Below are the code and all the weights of a small trained network. Each question names an input and a class and asks about switching units off, where a switched-off unit gives its printed mean instead of its output.

import numpy as np


def w(rows, s, z=0):
    codes = np.array(rows[::2]) - 128.0
    scale = np.full(codes.shape[1], s)
    scale[-1] = z or s
    return codes * scale


def f(y):
    return y / 2 * (1 + np.tanh(0.7978845608 * (y + 0.044715 * y**3)))


def log_softmax(a):
    a = a - a.max(-1, keepdims=True)
    return a - np.log(np.exp(a).sum(-1, keepdims=True))


def net(x, mask):
    res = np.array(x, float).reshape(1, 4) / 4 @ E
    y = f(res @ A[0][:, :-1].T + A[0][:, -1])
    res = res + np.where(mask, y, B[0][:, -1]) @ B[0][:, :-1]
    return log_softmax(res[-1] @ U[:, :-1].T + U[:, -1])


A, B = {}, {}
E = w([
[116,169,27,3,220,32,59,132,164,176,175],'x0',
[119,232,59,155,107,229,66,54,121,40,196],'x1',
[136,106,139,107,111,123,138,94,160,140,143],'x2',
[174,173,135,216,153,150,167,224,255,152,203],'x3',
],0.0072)
A[0] = w([
[124,89,191,139,164,19,183,206,150,122,42,60],'neuron 1',
[159,132,136,195,148,107,144,144,254,113,166,2],'neuron 2',
[190,184,150,190,156,142,149,216,229,171,206,46],'neuron 3',
[149,93,199,184,38,244,194,108,102,108,68,204],'neuron 4',
[119,158,95,84,176,63,68,111,174,151,142,35],'neuron 5',
[93,168,116,15,187,70,33,112,154,185,191,178],'neuron 6',
[61,74,99,135,93,58,103,16,45,87,44,76],'neuron 7',
[54,89,133,15,88,152,86,27,14,127,8,42],'neuron 8',
[137,153,26,56,210,66,72,141,159,156,172,138],'neuron 9',
[188,90,145,98,107,53,178,210,124,179,50,1],'neuron 10',
[135,180,77,131,118,237,68,43,130,84,182,61],'neuron 11',
[121,195,69,145,105,156,99,44,133,38,146,49],'neuron 12',
[202,135,107,148,150,162,190,206,195,127,180,28],'neuron 13',
[108,211,102,164,123,189,84,85,161,47,217,74],'neuron 14',
],0.0053,0.00076)
B[0] = w([
[115,101,183,121,202,53,65,92,183,159,153,201],'neuron 1',
[71,156,114,75,89,194,147,155,131,102,157,194],'neuron 2',
[56,193,90,90,57,171,127,207,155,151,155,241],'neuron 3',
[240,85,89,168,146,153,253,77,97,21,58,255],'neuron 4',
[134,88,71,135,164,165,146,127,114,83,143,189],'neuron 5',
[154,109,79,193,136,146,198,116,66,72,81,236],'neuron 6',
[89,174,95,74,93,173,121,204,122,141,166,214],'neuron 7',
[81,232,110,78,25,143,81,174,127,164,129,249],'neuron 8',
[184,63,49,192,127,192,224,110,69,73,44,240],'neuron 9',
[158,95,215,146,193,50,73,107,137,144,154,192],'neuron 10',
[151,103,182,134,219,84,64,82,175,181,165,222],'neuron 11',
[115,57,192,103,158,89,101,97,157,151,173,203],'neuron 12',
[100,164,131,88,35,182,132,151,142,151,115,198],'neuron 13',
[103,104,213,154,180,75,34,79,138,180,169,226],'neuron 14',
],0.0066,0.0074)
U = w([
[199,100,58,170,145,176,210,83,105,27,94,253],'0',
[40,204,91,68,1,168,118,170,144,193,164,152],'1',
[125,101,183,130,238,53,79,52,162,218,175,18],'2',
],0.0075,0.00053)

Each question gives the input, the list of numbers given to net, and the class t.
The units are the neurons (one row each of A and B). Each row of codes is followed by its name. A weight is (code - 128) times the scale printed after its matrix; where a second scale follows, it is the last column's (A, B and U).
mask holds one flag per neuron, in row order. A switched-off neuron (its flag False) gives its mean, the last column of its row in B, instead of its output. The means were averaged over made-up inputs and are rounded, as every weight is.
A unit's drop is (log p(t) with every unit on - log p(t) with that unit switched off) / (log p(t) with every unit on - log p(t) with every unit switched off).
The circuit of an input: a set's keep is (log p(t) with only the set's units on - log p(t) with every unit switched off) / (log p(t) with every unit on - log p(t) with every unit switched off). Starting from the 12 units with the biggest drops (on a tie, the unit counted first), units are removed one at a time, each time the one whose removal leaves the highest keep (on an exact tie, the one counted first), for as long as the keep stays at least 0.8.
circuit, biggest first: the units of the circuit, biggest drop first
top k neurons: the k neurons with the biggest drops, biggest first
drop when u is switched off: that unit's drop, to one decimal
input [6,4,0,-4], class 0: circuit, biggest first => neuron 9
input [-7,8,7,-7], class 2: circuit, biggest first => neuron 11; neuron 12
input [-6,-7,1,5], class 2: top 2 neurons => neuron 1; neuron 10
input [4,5,6,1], class 2: top 4 neurons => neuron 4; neuron 14; neuron 11; neuron 12
input [-4,5,2,-4], class 2: circuit, biggest first => neuron 11; neuron 9
input [6,-5,-8,-2], class 0: top 2 neurons => neuron 9; neuron 6
input [-4,-7,-8,-5], class 2: top 2 neurons => neuron 1; neuron 10
input [-1,-8,-2,-8], class 1: top 2 neurons => neuron 8; neuron 7
input [-3,0,-7,5], class 1: circuit, biggest first => neuron 9; neuron 3
input [-6,3,5,-8], class 1: top 3 neurons => neuron 8; neuron 7; neuron 9
input [4,-1,6,-6], class 1: top 3 neurons => neuron 8; neuron 4; neuron 7
input [-7,-8,6,0], class 2: top 4 neurons => neuron 1; neuron 10; neuron 9; neuron 6
input [8,7,5,-2], class 0: top 3 neurons => neuron 9; neuron 6; neuron 5
input [-4,-5,-7,4], class 2: circuit, biggest first => neuron 1
input [8,6,-5,-1], class 0: top 2 neurons => neuron 9; neuron 6
input [0,-5,8,7], class 1: drop when neuron 3 is switched off => 0.2
input [-1,-5,5,-6], class 1: drop when neuron 11 is switched off => 0.1
input [7,5,-3,-4], class 0: drop when neuron 9 is switched off => 0.9
